Here is a tiny trained network, its code and every weight. The questions are about switching its units off for an input and a target symbol, where a switched-off unit gives its printed mean instead of its output.

import numpy as np


def w(rows, s, z=0):
    codes = np.array(rows[::2]) - 128.0
    scale = np.full(codes.shape[1], s)
    scale[-1] = z or s
    return codes * scale


def f(y):
    return np.maximum(y, 0)


def softmax(a):
    e = np.exp(a - a.max(-1, keepdims=True))
    return e / e.sum(-1, keepdims=True)


def log_softmax(a):
    a = a - a.max(-1, keepdims=True)
    return a - np.log(np.exp(a).sum(-1, keepdims=True))


def net(x, mask):
    ids = ['δζλμπστφ'.index(c) for c in x.split()]
    T = len(ids)
    res = E[ids] + P[:T]
    u = 0
    for l in range(3):
        r = res
        for j in range(2):
            rows = slice(4 * j, 4 * j + 4)
            q, k, v = (r @ M[l][rows].T for M in (Q, K, V))
            z = softmax(np.where(np.tri(T) > 0, q @ k.T / 4**0.5, -1e9)) @ v
            o = O[l][rows]
            res = res + np.where(mask[u + j], z, o[:, -1]) @ o[:, :-1]
        u += 2
        y = f(res @ A[l][:, :-1].T + A[l][:, -1])
        res = res + np.where(mask[u : u + 8], y, B[l][:, -1]) @ B[l][:, :-1]
        u += 8
    return log_softmax(res[-1] @ U[:, :-1].T + U[:, -1])


Q, K, V, O, A, B = {}, {}, {}, {}, {}, {}
E = w([
[160,143,88],'δ',
[155,148,104],'ζ',
[177,145,52],'λ',
[86,128,174],'μ',
[159,153,142],'π',
[86,226,235],'σ',
[50,135,3],'τ',
[103,210,67],'φ',
],0.0049)
P = w([
[139,76,148],'0',
[148,150,112],'1',
[105,81,124],'2',
[47,186,98],'3',
[152,155,139],'4',
[120,91,127],'5',
[2,203,94],'6',
],0.0078)
Q[0] = w([
[135,58,185],'0.h1',
[119,119,136],'0.h1',
[117,153,152],'0.h1',
[30,6,94],'0.h1',
[206,173,80],'0.h2',
[92,172,155],'0.h2',
[129,140,128],'0.h2',
[121,171,136],'0.h2',
],0.023)
K[0] = w([
[155,126,186],'0.h1',
[138,121,132],'0.h1',
[121,98,128],'0.h1',
[253,129,120],'0.h1',
[95,69,90],'0.h2',
[144,158,90],'0.h2',
[129,128,118],'0.h2',
[131,134,90],'0.h2',
],0.027)
V[0] = w([
[101,143,81],'0.h1',
[190,91,253],'0.h1',
[180,105,228],'0.h1',
[98,145,62],'0.h1',
[111,126,157],'0.h2',
[119,219,136],'0.h2',
[161,73,78],'0.h2',
[118,142,135],'0.h2',
],0.0029)
O[0] = w([
[74,112,87,181],'0.h1',
[254,159,224,2],'0.h1',
[242,160,211,32],'0.h1',
[74,112,83,189],'0.h1',
[101,111,123,135],'0.h2',
[126,197,69,229],'0.h2',
[175,111,172,53],'0.h2',
[111,126,124,148],'0.h2',
],0.0036,0.00048)
A[0] = w([
[157,201,55,1],'0.n1',
[229,2,142,111],'0.n2',
[203,132,115,242],'0.n3',
[194,43,75,106],'0.n4',
[137,28,165,150],'0.n5',
[151,154,220,25],'0.n6',
[126,185,97,185],'0.n7',
[57,70,139,132],'0.n8',
],0.0098,0.0023)
B[0] = w([
[137,148,222,168],'0.n1',
[73,7,129,157],'0.n2',
[64,85,171,193],'0.n3',
[144,134,38,156],'0.n4',
[180,71,176,156],'0.n5',
[195,181,190,157],'0.n6',
[84,158,165,253],'0.n7',
[155,177,141,178],'0.n8',
],0.019,0.0027)
Q[1] = w([
[234,57,170],'1.h1',
[100,198,80],'1.h1',
[162,101,153],'1.h1',
[26,1,118],'1.h1',
[136,102,156],'1.h2',
[212,142,126],'1.h2',
[65,107,140],'1.h2',
[50,34,208],'1.h2',
],0.014)
K[1] = w([
[90,87,245],'1.h1',
[209,175,95],'1.h1',
[98,109,170],'1.h1',
[38,51,9],'1.h1',
[94,151,132],'1.h2',
[166,161,62],'1.h2',
[90,114,176],'1.h2',
[8,163,200],'1.h2',
],0.014)
V[1] = w([
[139,136,127],'1.h1',
[67,120,131],'1.h1',
[3,166,133],'1.h1',
[75,129,130],'1.h1',
[152,118,125],'1.h2',
[77,149,137],'1.h2',
[74,147,137],'1.h2',
[239,89,109],'1.h2',
],0.0065)
O[1] = w([
[121,122,140,117],'1.h1',
[182,131,90,174],'1.h1',
[253,96,94,205],'1.h1',
[178,125,103,165],'1.h1',
[103,133,133,103],'1.h2',
[177,117,117,185],'1.h2',
[189,116,112,188],'1.h2',
[1,154,161,4],'1.h2',
],0.0073,0.003)
A[1] = w([
[92,146,51,152],'1.n1',
[102,68,54,1],'1.n2',
[115,59,159,166],'1.n3',
[100,84,8,59],'1.n4',
[87,76,25,230],'1.n5',
[190,83,137,149],'1.n6',
[161,121,200,91],'1.n7',
[117,173,112,44],'1.n8',
],0.011,0.0043)
B[1] = w([
[161,155,169,174],'1.n1',
[36,223,113,169],'1.n2',
[83,73,144,241],'1.n3',
[55,186,46,183],'1.n4',
[185,4,82,253],'1.n5',
[119,71,158,247],'1.n6',
[105,130,203,221],'1.n7',
[118,47,112,149],'1.n8',
],0.022,0.003)
Q[2] = w([
[158,84,51],'2.h1',
[61,203,83],'2.h1',
[103,167,83],'2.h1',
[188,66,115],'2.h1',
[88,167,84],'2.h2',
[157,148,91],'2.h2',
[104,172,104],'2.h2',
[76,252,48],'2.h2',
],0.016)
K[2] = w([
[168,76,74],'2.h1',
[31,99,128],'2.h1',
[85,96,121],'2.h1',
[208,117,105],'2.h1',
[85,150,166],'2.h2',
[116,158,126],'2.h2',
[81,140,134],'2.h2',
[1,173,146],'2.h2',
],0.017)
V[2] = w([
[109,129,79],'2.h1',
[57,195,154],'2.h1',
[27,180,27],'2.h1',
[1,221,88],'2.h1',
[193,146,127],'2.h2',
[155,141,103],'2.h2',
[140,125,159],'2.h2',
[168,148,84],'2.h2',
],0.0065)
O[2] = w([
[89,145,126,97],'2.h1',
[92,76,165,77],'2.h1',
[1,134,149,18],'2.h1',
[18,83,174,12],'2.h1',
[178,127,71,7],'2.h2',
[154,140,86,48],'2.h2',
[131,112,140,142],'2.h2',
[167,150,63,3],'2.h2',
],0.0092,0.0059)
A[2] = w([
[196,102,230,83],'2.n1',
[137,255,214,177],'2.n2',
[120,53,169,3],'2.n3',
[83,99,13,80],'2.n4',
[208,219,186,119],'2.n5',
[119,213,179,60],'2.n6',
[158,253,179,25],'2.n7',
[106,66,102,69],'2.n8',
],0.0086,0.0081)
B[2] = w([
[53,123,109,247],'2.n1',
[202,162,153,214],'2.n2',
[199,160,105,170],'2.n3',
[141,154,197,176],'2.n4',
[89,154,79,216],'2.n5',
[103,73,111,150],'2.n6',
[115,2,96,151],'2.n7',
[124,106,83,165],'2.n8',
],0.035,0.016)
U = w([
[152,89,146,208],'δ',
[170,94,125,219],'ζ',
[113,133,183,178],'λ',
[58,51,126,62],'μ',
[143,65,80,2],'π',
[93,254,110,78],'σ',
[186,202,138,158],'τ',
[178,187,74,158],'φ',
],0.01,0.0074)

Each question gives the input, a string of symbols that net reads in full, and the target symbol t.
The units are the heads (4 rows each of Q, K, V and O) and the neurons (one row each of A and B). Each row of codes is followed by its name. A weight is (code - 128) times the scale printed after its matrix; where a second scale follows, it is the last column's (O, A, B and U).
mask holds one flag per unit, layer by layer, with each layer's heads first. A switched-off unit (its flag False) gives its mean, the last column of its rows in O or B, instead of its output. The means were averaged over made-up inputs and are rounded, as every weight is.
A unit's drop is (log p(t) with every unit on - log p(t) with that unit switched off) / (log p(t) with every unit on - log p(t) with every unit switched off).
most important unit: the unit with the biggest drop
k most important neurons: the k neurons with the biggest drops, biggest first
top k neurons in layer l: the k neurons of layer l with the biggest drops, biggest first
which heads matter: for each layer, one digit per head in row order, 1 if its drop is at least 0.15 and else 0, layers parted by /
input δ τ π σ π σ, target σ: top 2 neurons in layer 2 : 2.n7, 2.n1
input λ π λ μ, target λ: most important unit : 1.n4
input μ λ φ τ, target μ: 2 most important neurons : 1.n5, 0.n1
input σ φ φ λ λ, target σ: which heads matter : 00 / 11 / 10
input π π μ σ φ σ δ, target π: which heads matter : 10 / 00 / 10
input π σ σ τ, target π: 3 most important neurons : 2.n7, 1.n3, 1.n5
input π φ λ σ φ, target σ: 2 most important neurons : 2.n5, 0.n1
input σ σ μ π σ, target μ: 4 most important neurons : 2.n7, 2.n1, 0.n6, 1.n7
input φ μ ζ π, target φ: which heads matter : 00 / 10 / 01
input τ σ π σ π, target μ: which heads matter : 00 / 01 / 00
input λ λ σ λ μ, target μ: which heads matter : 00 / 01 / 11
input λ π σ π, target λ: 4 most important neurons : 1.n4, 1.n2, 1.n5, 0.n4
input λ σ σ σ ζ, target μ: top 2 neurons in layer 2 : 2.n2, 2.n1
input τ ζ φ σ ζ, target σ: most important unit : 1.n5
input φ σ σ λ, target φ: top 2 neurons in layer 1 : 1.n3, 1.n6
input μ σ σ φ λ, target σ: which heads matter : 10 / 11 / 10
input σ λ μ π, target σ: which heads matter : 10 / 11 / 10
input λ λ δ σ, target λ: 2 most important neurons : 1.n4, 1.n2
input σ σ σ μ σ, target μ: top 3 neurons in layer 0 : 0.n6, 0.n2, 0.n4
input λ σ σ φ δ, target σ: 4 most important neurons : 0.n1, 0.n7, 2.n7, 0.n2
input σ σ σ μ, target σ: 2 most important neurons : 1.n5, 2.n7
input ζ σ π φ, target ζ: top 4 neurons in layer 2 : 2.n2, 2.n7, 2.n1, 2.n6
input λ π σ τ, target λ: 2 most important neurons : 1.n4, 0.n1
input τ λ σ π λ μ ζ, target τ: most important unit : 0.n7
input φ μ λ λ σ σ τ, target φ: top 3 neurons in layer 1 : 1.n1, 1.n7, 1.n3
input φ σ σ π μ λ σ, target φ: which heads matter : 00 / 11 / 01
input μ λ λ λ ζ ζ δ, target μ: most important unit : 1.n5
